Below is a small trained network, with its code and all its weights. Each question gives an input and a class and asks what happens when units are switched off, that is, made to give their printed mean instead of their output.

import numpy as np


def w(rows, s, z=0):
    codes = np.array(rows[::2]) - 128.0
    scale = np.full(codes.shape[1], s)
    scale[-1] = z or s
    return codes * scale


def norm(h):
    return h / np.sqrt((h * h).mean(-1, keepdims=True) + 1e-5)


def f(y):
    return np.maximum(y, 0)


def log_softmax(a):
    a = a - a.max(-1, keepdims=True)
    return a - np.log(np.exp(a).sum(-1, keepdims=True))


def net(x, mask):
    res = np.array(x, float).reshape(1, 3) / 4 @ E
    u = 0
    for l in range(4):
        y = f(norm(res) @ A[l][:, :-1].T + A[l][:, -1])
        res = res + np.where(mask[u : u + 8], y, B[l][:, -1]) @ B[l][:, :-1]
        u += 8
    return log_softmax(norm(res)[-1] @ U[:, :-1].T + U[:, -1])


A, B = {}, {}
E = w([
[174,61,255,57,93,95,249,180,58,191,89,40],'x0',
[102,104,119,178,72,169,117,211,34,44,110,190],'x1',
[241,153,38,225,113,80,33,128,55,177,211,105],'x2',
],0.0081)
A[0] = w([
[124,132,139,98,133,124,124,69,143,180,96,106,2],'0.n1',
[87,211,132,143,150,155,104,126,194,145,117,172,153],'0.n2',
[112,100,53,143,86,204,112,145,83,1,137,253,203],'0.n3',
[120,123,33,196,83,136,65,121,102,69,151,178,171],'0.n4',
[111,98,115,91,124,136,119,114,161,124,143,185,41],'0.n5',
[199,133,97,170,73,100,71,163,61,107,116,136,77],'0.n6',
[99,75,167,130,66,185,145,163,104,84,77,137,90],'0.n7',
[153,138,108,168,100,105,143,148,112,160,128,156,29],'0.n8',
],0.0077,0.0033)
B[0] = w([
[170,188,110,121,175,164,141,226,155,151,115,102,159],'0.n1',
[123,106,141,191,199,155,116,166,185,123,123,141,205],'0.n2',
[118,187,100,64,178,247,136,174,171,105,6,143,244],'0.n3',
[39,125,247,153,158,113,133,133,77,128,100,124,254],'0.n4',
[163,82,159,175,193,147,147,79,159,102,141,138,147],'0.n5',
[137,69,179,130,118,120,196,62,112,231,254,119,213],'0.n6',
[108,113,81,57,62,59,137,225,144,66,118,29,189],'0.n7',
[149,81,72,172,126,127,168,155,183,126,131,145,151],'0.n8',
],0.007,0.0096)
A[1] = w([
[103,194,1,61,141,153,85,131,163,68,90,226,37],'1.n1',
[113,94,155,146,108,165,164,122,122,78,102,168,191],'1.n2',
[86,64,172,60,107,155,160,120,149,35,71,167,106],'1.n3',
[91,124,221,127,116,127,138,102,144,95,126,189,2],'1.n4',
[134,127,91,89,117,73,131,111,171,138,128,83,22],'1.n5',
[135,108,153,117,166,113,124,114,124,153,141,113,96],'1.n6',
[151,113,170,140,102,75,134,78,95,160,161,122,38],'1.n7',
[111,141,128,173,143,126,115,90,141,100,108,130,88],'1.n8',
],0.0083,0.0026)
B[1] = w([
[229,126,97,202,1,159,120,126,77,139,84,123,198],'1.n1',
[71,189,65,88,113,154,123,133,83,136,115,138,194],'1.n2',
[34,66,103,168,98,129,68,94,30,98,242,157,254],'1.n3',
[140,138,128,116,152,95,50,79,75,177,205,147,164],'1.n4',
[133,117,159,82,128,127,113,141,132,60,66,185,159],'1.n5',
[177,154,121,145,59,109,159,141,124,64,119,156,177],'1.n6',
[184,51,117,177,58,129,158,74,196,162,84,111,182],'1.n7',
[95,106,185,86,81,152,154,180,81,54,137,171,170],'1.n8',
],0.0071,0.0075)
A[2] = w([
[96,145,126,109,111,189,109,82,129,115,124,121,84],'2.n1',
[189,108,91,226,111,79,85,76,100,146,223,163,94],'2.n2',
[105,137,148,150,114,158,156,170,80,131,92,126,49],'2.n3',
[145,143,64,162,119,151,152,119,70,182,202,143,50],'2.n4',
[6,94,166,128,132,174,138,178,77,93,71,168,187],'2.n5',
[116,134,173,102,163,154,121,57,176,201,189,145,120],'2.n6',
[130,83,96,160,161,123,142,105,104,165,184,110,4],'2.n7',
[59,173,82,157,158,129,2,46,148,58,170,208,97],'2.n8',
],0.0068,0.0035)
B[2] = w([
[140,114,118,147,106,140,81,121,132,194,106,161,152],'2.n1',
[9,77,145,146,69,140,168,76,115,129,181,187,179],'2.n2',
[99,104,134,85,174,114,85,163,161,160,114,82,156],'2.n3',
[118,90,171,158,117,178,177,98,203,126,166,99,152],'2.n4',
[119,205,204,171,207,96,116,96,169,150,253,141,251],'2.n5',
[158,84,57,192,95,81,110,114,121,53,101,198,170],'2.n6',
[130,43,119,149,112,136,143,113,132,111,143,171,143],'2.n7',
[101,168,204,118,174,208,107,230,23,244,128,73,208],'2.n8',
],0.0066,0.012)
A[3] = w([
[118,95,131,1,93,10,177,183,99,104,172,53,5],'3.n1',
[244,119,130,76,127,101,169,148,59,181,45,45,124],'3.n2',
[92,123,115,132,92,132,174,84,133,84,148,163,47],'3.n3',
[105,171,131,185,104,168,108,130,144,94,157,162,50],'3.n4',
[67,133,161,79,141,177,130,218,91,144,192,112,93],'3.n5',
[122,118,141,144,193,135,106,156,73,106,171,49,87],'3.n6',
[137,193,84,132,205,174,78,83,215,104,84,213,178],'3.n7',
[222,57,88,126,146,181,123,205,173,138,69,100,111],'3.n8',
],0.0074,0.0026)
B[3] = w([
[109,198,136,209,222,152,64,65,143,197,96,212,187],'3.n1',
[63,162,25,131,84,108,45,155,124,101,106,145,163],'3.n2',
[132,123,98,124,112,155,175,125,114,165,121,77,146],'3.n3',
[96,123,93,66,125,45,92,130,131,178,113,133,178],'3.n4',
[144,198,152,136,190,154,162,135,118,160,122,136,249],'3.n5',
[124,131,163,128,161,112,124,127,186,184,118,143,188],'3.n6',
[154,86,255,124,219,119,207,72,158,89,128,110,194],'3.n7',
[205,80,91,131,113,104,154,111,158,85,59,88,152],'3.n8',
],0.0081,0.011)
U = w([
[62,189,200,153,225,164,117,146,114,175,151,160,198],'0',
[138,33,121,199,48,96,149,58,119,178,209,138,95],'1',
[105,151,70,8,29,154,119,197,97,25,142,100,90],'2',
[151,153,47,140,91,61,70,120,164,152,42,139,146],'3',
[165,125,111,73,89,127,125,109,120,70,183,128,1],'4',
[204,79,173,97,176,110,197,92,208,23,109,110,105],'5',
],0.012,0.0039)

Each question gives the input, the list of numbers given to net, and the class t.
The units are the neurons (one row each of A and B). Each row of codes is followed by its name. A weight is (code - 128) times the scale printed after its matrix; where a second scale follows, it is the last column's (A, B and U).
mask holds one flag per neuron, layer by layer. A switched-off neuron (its flag False) gives its mean, the last column of its row in B, instead of its output. The means were averaged over made-up inputs and are rounded, as every weight is.
A unit's drop is (log p(t) with every unit on - log p(t) with that unit switched off) / (log p(t) with every unit on - log p(t) with every unit switched off).
most important unit: the unit with the biggest drop
k most important neurons: the k neurons with the biggest drops, biggest first
top k neurons in layer l: the k neurons of layer l with the biggest drops, biggest first
drop of u: that unit's drop, to one decimal
input [3,-1,2], class 1: most important neuron => 0.n3
input [0,6,-5], class 2: 3 most important neurons => 0.n7; 0.n3; 1.n1
input [-3,-5,-4], class 5: top 2 neurons in layer 0 => 0.n4; 0.n1
input [-5,-8,-6], class 5: 2 most important neurons => 0.n4; 0.n1
input [7,-5,6], class 3: top 2 neurons in layer 3 => 3.n2; 3.n7
input [1,-7,6], class 1: 2 most important neurons => 0.n3; 2.n2
input [7,-5,5], class 3: 4 most important neurons => 1.n3; 3.n2; 0.n6; 2.n5
input [5,-2,4], class 1: 2 most important neurons => 0.n3; 0.n7
input [7,2,2], class 3: top 2 neurons in layer 0 => 0.n3; 0.n4
input [8,-5,-2], class 3: top 2 neurons in layer 0 => 0.n4; 0.n3
input [0,-5,2], class 5: 2 most important neurons => 1.n3; 2.n8
input [1,-7,-6], class 5: 2 most important neurons => 0.n4; 2.n8
input [3,2,1], class 3: top 4 neurons in layer 0 => 0.n3; 0.n7; 0.n4; 0.n6
input [-1,-5,2], class 5: 2 most important neurons => 1.n3; 0.n6
input [7,7,7], class 1: most important unit => 0.n6
input [-1,-2,4], class 1: drop of 0.n3 => 0.0
input [5,-6,2], class 3: drop of 3.n2 => 0.1
input [5,-7,-2], class 3: drop of 3.n2 => 0.2
input [-3,-7,-4], class 5: drop of 0.n4 => 0.3
input [7,-4,2], class 3: most important unit => 3.n2
